Questions about the grid below.
1) Find the entry just right of 21.373.
2) Find the entry just right of -5.962.
3) Find the entry just left of 5.251.
4) Find the entry just right of the largest entry.
5) Find the second smallest entry.
6) Find the entry just right of 15.279.
[[  6.987 -13.183  14.587  -2.351   6.152   9.374  -1.509   0.113 -11.805
    9.617 -27.497  -8.618]
 [ -8.103  -0.929  -5.962  -8.427  -6.188  -2.839  16.951  -7.821  -7.532
   23.112 -10.623 -21.319]
 [-11.326  10.012   0.075   5.251 -24.974  14.826 -12.245  -6.389  -9.755
   -3.224  14.524   4.669]
 [-24.309  16.539 -20.814 -11.552  -6.727 -14.256  -6.407  -7.159  -1.316
   -3.592   7.376  -6.215]
 [ 11.964 -11.590  -1.172 -14.295   3.742 -13.731  20.762  -3.885  -3.441
   -3.952 -23.543  -6.265]
 [ -6.743  -2.261 -18.292   1.235  -3.207 -15.625  11.781  -2.995  12.605
    7.749  21.373 -11.238]
 [-16.454   4.264 -19.977  -8.612   0.143 -17.232   9.621  -6.040   4.438
   13.786   5.636 -18.350]
 [ -5.786  10.581 -10.438  -4.576 -19.791  -4.877  -4.850  -6.176  -1.596
  -24.670  15.279  13.251]]
1) -11.238
2) -8.427
3) 0.075
4) -10.623
5) -24.974
6) 13.251

W =
[[-1.10 -1.12  0.57 -2.66  0.52  1.08  1.86  1.29  0.24  1.29 -0.64 -0.50
  -0.08  0.27]
 [ 0.47  0.96 -2.64  2.02 -1.75 -1.47 -1.10 -3.28 -2.37  1.19  0.05 -0.61
  -1.61 -2.69]
 [ 1.41  1.39  0.18  4.15 -0.44 -1.65 -1.59 -0.42  0.49  3.28  0.34  0.11
   2.06  0.94]
 [ 0.60  1.05 -2.42  2.65 -1.71 -1.66 -1.74 -3.09 -2.10 -1.11  0.14 -0.28
  -1.23 -2.24]
 [-0.01  0.10  0.28  0.53  0.03 -0.23 -0.42  0.42  0.22 -0.44 -0.15  0.28
   0.77  0.43]
 [ 1.40  1.33  0.31  4.11 -0.43 -1.59 -2.15 -0.42  0.52 -2.27 -0.81  0.06
   2.09  0.99]
 [-0.03  0.11 -1.00  0.94 -0.72 -0.64 -0.30 -1.14 -0.89  1.24  0.81 -0.32
  -0.40 -0.85]
 [-1.19 -1.13 -0.03 -2.54  0.09  0.96  2.39  0.58 -0.40  0.73 -0.07 -0.52
  -0.71 -0.36]
 [-0.86 -0.55 -0.99 -0.94 -0.70  0.02  0.51 -0.99 -1.26 -1.17  0.28 -0.08
  -1.32 -1.28]]
The entry just right of 1.40? 1.33
The largest entry: 4.15
The entry just left of -2.42 -> 1.05
The entry just left of -0.15 -> -0.44
The entry just left of the largest entry? 0.18
The entry just left of 0.51 is 0.02
The entry just right of the smallest entry? -2.37
The entry just left of -0.85? -0.40
The entry just right of -0.30: -1.14
The entry just right of the largest entry -> -0.44
The entry just left of 1.05: 0.60
The entry just right of 0.03? -0.23
The entry just left of -1.13? -1.19
The entry just left of the smallest entry? -1.10
The entry just right of -0.89? 1.24

grid =
[[-1.13  3.04 -0.79  3.13  0.60  1.54  1.35  1.73 -4.92 -3.46 -0.87]
 [ 1.17 -2.81  0.90 -1.22 -0.31  0.43 -3.45 -0.61  2.35  1.25  0.78]
 [ 1.49 -0.54  1.02 -1.91  0.00 -1.23  0.53  0.58  2.34  2.21  1.09]
 [-1.57  0.10 -1.09  1.85 -0.08  1.86 -1.37 -0.74 -2.29 -2.40 -1.19]
 [-1.96  1.91 -1.26  1.76  0.04 -1.67  3.37 -1.39 -1.74 -1.05 -1.17]
 [-1.22  2.68 -0.83  2.94  0.40  1.11  1.22  1.23 -4.37 -3.11 -0.90]
 [ 1.50 -2.24  0.89 -2.03 -0.03  1.33 -3.00  0.59  2.30  1.36  0.85]
 [ 1.32 -2.29  0.97 -1.18 -0.10  0.26 -2.75 -0.09  2.07  1.26  0.88]
 [ 1.32 -1.89  1.00 -1.03  0.03 -0.06 -1.98 -0.05  1.85  1.26  0.94]
 [-1.15 -0.10 -0.48  2.21  0.14 -1.10  0.37 -1.80 -1.31 -1.14 -0.56]
 [-1.30  2.69 -0.82  3.05  0.24  0.92  1.22  1.01 -4.36 -3.12 -0.91]
 [-1.07  2.23 -0.72  2.04 -0.21  0.96  0.63  0.96 -3.23 -2.39 -0.81]
 [-0.97  2.74 -0.68  2.65  0.23  1.66  0.73  1.71 -4.37 -3.15 -0.78]]
Indices start at 1.
Which number is the entry directly below 1.09? -1.19
The entry directly below 2.30 -> 2.07
Which number is the entry just left of -3.11? -4.37
Which number is the entry in row 2 and column 2? -2.81
The entry at row 2, column 1 is 1.17
The entry at row 3, column 3 is 1.02
The entry just right of -1.26 is 1.76
The entry just right of the centre entry: -3.00
The entry at row 1, column 3 is -0.79
The entry directly below the smallest entry -> 2.35
The entry directly above 1.91 is 0.10
Which number is the top-right entry? -0.87
Which number is the entry directly below 2.94? -2.03
The smallest entry: -4.92
The entry directly above -1.89 is -2.29
Which number is the entry directly below 0.94? -0.56
The bottom-left entry -> -0.97
The median entry -> 0.00
The entry directly below 1.86 -> -1.67
Which number is the entry just left of 1.66? 0.23
Which number is the entry at row 1, column 1? -1.13
The entry at row 2, column 3 is 0.90
The entry in row 3 and column 2: -0.54
The entry just right of -0.31: 0.43
The entry just right of the largest entry -> -1.39
Which number is the entry directly above -2.40? 2.21
The entry just left of the smallest entry: 1.73
Which number is the entry directly above the largest entry? -1.37
The bottom entry of the column that holds the smallest entry is -4.37
Which number is the largest entry? 3.37

Questions about the row below.
1) Find the maximum.
2) Find the entry just left of -3.58.
3) Find the entry just left of 3.56.
4) Find the smallest entry.
5) Find the entry just left of -3.13.
6) Find the entry just left of 3.47.
7) Find the entry just right of -5.52.
[ 3.14 -3.58  3.47 -5.52  0.68  3.13 -3.13 -2.02 -1.66 -3.14  3.56  4.71]
1) 4.71
2) 3.14
3) -3.14
4) -5.52
5) 3.13
6) -3.58
7) 0.68

-1.17	-2.37	-2.02	-2.20	-0.41	4.26
-0.60	-0.64	1.42	-1.20	0.46	-1.52
2.68	-0.36	0.45	-2.46	3.08	-0.74
-0.34	2.06	0.32	1.72	-1.68	-0.72
-0.21	1.65	0.99	1.13	-1.29	-1.28
0.33	1.68	0.83	0.82	-0.57	-1.43
0.30	1.18	-0.21	-1.56	-1.22	2.02
1.17	1.72	0.73	4.39	0.04	-1.62
0.01	1.82	-0.40	1.93	-1.50	0.65
1.00	-1.75	-0.85	-2.29	2.78	-0.21
-0.43	-0.25	1.83	-0.90	0.63	-2.32
-0.89	-1.30	-0.98	-0.97	-0.85	2.97
0.78	1.80	2.22	-0.90	0.17	-2.72
-2.42	0.54	-1.02	5.21	-2.68	0.78
The largest entry in the last column: 4.26
The top entry of the column that holds the largest entry -> -2.20
The second entry from the end, reading row by row: -2.68
The entry just left of the smallest entry: 0.17
The first entry in reading order?
A: -1.17
The first entry in the row that holds the smallest entry is 0.78
The entry in the bottom-right corner?
A: 0.78
The entry just right of 0.45?
A: -2.46
The 2nd entry, reading row by row -> -2.37
The largest entry in the first column is 2.68
The entry directly below 0.46?
A: 3.08
The 5th entry in reading order: -0.41
The 3rd entry on the main diagonal: 0.45
The first entry of the largest entry's row: -2.42
The largest entry: 5.21
The entry directly above -0.72 is -0.74
The entry just left of the largest entry: -1.02
The entry just left of 2.97 -> -0.85
The entry just right of -1.68 -> -0.72
The entry directly below 1.83: -0.98
The entry just left of 1.65 -> -0.21
The second entry on the diagonal from the top-right corner?
A: 0.46
The entry directly above 0.30: 0.33
The 3rd entry in reading order: -2.02
The entry directly above -2.29 is 1.93

X =
0.16	2.72	0.57	-0.26	0.48	-0.17	-1.09	0.04	0.62
0.23	-0.25	0.38	0.72	-0.61	1.37	-0.96	-0.05	0.19
-0.47	-0.97	-0.90	-0.58	0.69	0.36	0.01	0.02	-0.01
-0.79	-0.84	-1.20	-0.69	0.08	0.08	1.48	0.42	0.74
0.17	0.66	-0.81	-0.06	0.68	-0.38	0.70	-0.07	-0.20
0.80	-0.96	0.54	-0.30	-0.28	0.99	4.21	-0.50	0.36
Read off the top-right entry.
0.62
The entry directly above -0.97 is -0.25
Read off the third entry from the end, reading row by row.
4.21
The top entry of the column that holds the smallest entry -> 0.57
The 2nd entry, reading row by row: 2.72
The bottom-left entry -> 0.80
The entry just left of -0.28: -0.30
Read off the top-left entry.
0.16
Read off the entry in the bottom-right corner.
0.36
The entry just left of the smallest entry is -0.84
Read off the third smallest entry.
-0.97
Read off the entry directly above -0.61.
0.48
Read off the smallest entry in the last column.
-0.20
The third entry on the main diagonal is -0.90
The entry directly above -0.79: -0.47
Read off the entry just left of -0.30.
0.54
The 2nd entry on the diagonal from the top-right corner is -0.05
The entry directly below -0.17 is 1.37
Read off the entry directly below 1.37.
0.36
Read off the last entry of the smallest entry's row.
0.74
The smallest entry in the last row -> -0.96
The smallest entry in the first column is -0.79
Read off the smallest entry in the first row.
-1.09
Read off the 5th-last entry, reading row by row.
-0.28
The entry directly above the largest entry -> 0.70
Read off the entry directly below 0.57.
0.38
The entry just left of 0.70 -> -0.38
Read off the fourth entry, reading row by row.
-0.26
The fourth entry from the end, reading row by row is 0.99
Read off the third largest entry.
1.48

Questions about the row below.
1) Report the maximum.
2) Report the entry just right of -0.15.
3) Report the entry just right of the centre entry.
4) Report the entry just right of 0.14.
5) Report the median of all entries.
6) Report the entry just right of -4.24.
[ 3.35  4.98  0.64 -0.54  3.25 -0.15 -1.24 -4.17 -4.24  2.56 -4.50  0.14
 -2.06]
1) 4.98
2) -1.24
3) -4.17
4) -2.06
5) -0.15
6) 2.56
